[[  4 -23  -1  15  25]
 [ -2  -6  -7  35  11]
 [-38 -13  23 -27  -7]]
=>
[[-23  -1]
 [ -6  -7]]

[[-16  21  39  12  33]
 [-29  27  37  19 -43]]
=>
[[21 39]
 [27 37]]

[[-29  42  -8 -44  36]
 [-19  49   6 -27  50]
 [-25  29  31 -11   6]]
=>
[[42 -8]
 [49  6]]

[[ 49 -14 -26  35 -20]
 [ -3  -8 -23  -7 -18]
 [-44  20  33 -35  29]]
=>
[[-14 -26]
 [ -8 -23]]

[[ 26  35  51]
 [ 46  34  48]
 [ -7 -13 -13]
 [-29 -26 -33]]
=>
[[35 51]
 [34 48]]

[[  7 -24  -5]
 [ 13  12  48]
 [  2  30  47]
 [  2 -20   8]
 [  2  37  51]]
=>
[[-24  -5]
 [ 12  48]]

[[ 32  -7  -6  -7 -32]
 [ 25  -6 -12 -31 -12]
 [  4  29   1 -23 -30]
 [-19  40  21   8  17]]
=>
[[ -7  -6]
 [ -6 -12]]

[[  5 -51   3 -26]
 [ -9 -16 -13  34]
 [-27  44  12  -5]]
=>
[[-51   3]
 [-16 -13]]

[[-10   4  23]
 [-48  35  24]
 [ 37 -12 -12]
 [ 34 -36 -29]]
=>
[[ 4 23]
 [35 24]]
---
[[  1  16 -35  17  -2  12  -7  -5   7  21 -15]
 [  8  -8   7   8  10   9  15   6  -7   2   0]
 [  0 -40  -7  20 -10 -12  10   5  14 -18  -1]
 [ -4  36  10 -12  -5  33   6  -8   5  -8  11]
 [  2   1   0   8  10  24 -21   0  -8  -2   9]
 [  6  15  -7 -11  24  18 -17 -17 -10  -3 -13]
 [-12   3  21   3 -34 -16  -8  15   7  18 -19]
 [ -3 -11   2 -10  18  36   7 -10  -3   2   8]]
=>
[[  1 -35  -2  -7   7 -15]
 [  8   7  10  15  -7   0]
 [  0  -7 -10  10  14  -1]
 [ -4  10  -5   6   5  11]
 [  2   0  10 -21  -8   9]
 [  6  -7  24 -17 -10 -13]
 [-12  21 -34  -8   7 -19]
 [ -3   2  18   7  -3   8]]

[[ 17  29 -11  17 -19  22  16  -4]
 [ 16  44  -9  22  -2  -4  15  14]
 [  6  22 -17  28 -17  10  22   2]
 [ 17  21  -3  34  -4   6  11   6]
 [ 24   7 -16  24 -15 -15   5  26]
 [  7  10  -3  39 -26  12   6  -8]]
=>
[[ 17 -11 -19  16]
 [ 16  -9  -2  15]
 [  6 -17 -17  22]
 [ 17  -3  -4  11]
 [ 24 -16 -15   5]
 [  7  -3 -26   6]]

[[-17   6 -24  21  17  37  16  19   4  12]
 [-37  20   2   6  13   9   8  16  -7  12]
 [-22   4 -12  -7  19   1   1  -2 -15  -4]
 [ 17 -16   8 -11 -19  -5 -35 -13   5 -32]
 [-25  35   3   4  25  12  28   9  13  19]
 [ 20 -18  -5 -25  -2  20  -6  13  11  -2]]
=>
[[-17 -24  17  16   4]
 [-37   2  13   8  -7]
 [-22 -12  19   1 -15]
 [ 17   8 -19 -35   5]
 [-25   3  25  28  13]
 [ 20  -5  -2  -6  11]]

[[ 28  17]
 [-14 -37]
 [-35  35]
 [  7  -9]
 [-23 -30]
 [-17   6]
 [-16  14]
 [ -3 -19]
 [ -3  -9]
 [-11  28]
 [ -3   5]]
=>
[[ 28]
 [-14]
 [-35]
 [  7]
 [-23]
 [-17]
 [-16]
 [ -3]
 [ -3]
 [-11]
 [ -3]]

[[-26  19  -2 -30  16]
 [-26   8  29  17  -3]
 [-34  15  23  -6   5]
 [-26   8  29  17  -3]
 [ 21   0 -32 -30  10]
 [-10  -3  29  29 -12]
 [-34  15  23   0   5]
 [ 36 -18 -14  17 -12]
 [ 28 -18  -8  23 -12]]
=>
[[-26  -2  16]
 [-26  29  -3]
 [-34  23   5]
 [-26  29  -3]
 [ 21 -32  10]
 [-10  29 -12]
 [-34  23   5]
 [ 36 -14 -12]
 [ 28  -8 -12]]

[[-40  28  11 -35  46 -13  38   9 -42 -32 -43   6  26  34 -32 -16]
 [-33  22   8 -32  39  -6  27   4 -42 -23 -43   3  19  27 -26 -14]
 [-29  18   5 -29  33  -3  20   0 -39 -19 -42   0  13  22 -20 -11]
 [-40  30  11 -35  46 -15  41   8 -39 -36 -44   6  28  35 -31 -16]]
=>
[[-40  11  46  38 -42 -43  26 -32]
 [-33   8  39  27 -42 -43  19 -26]
 [-29   5  33  20 -39 -42  13 -20]
 [-40  11  46  41 -39 -44  28 -31]]
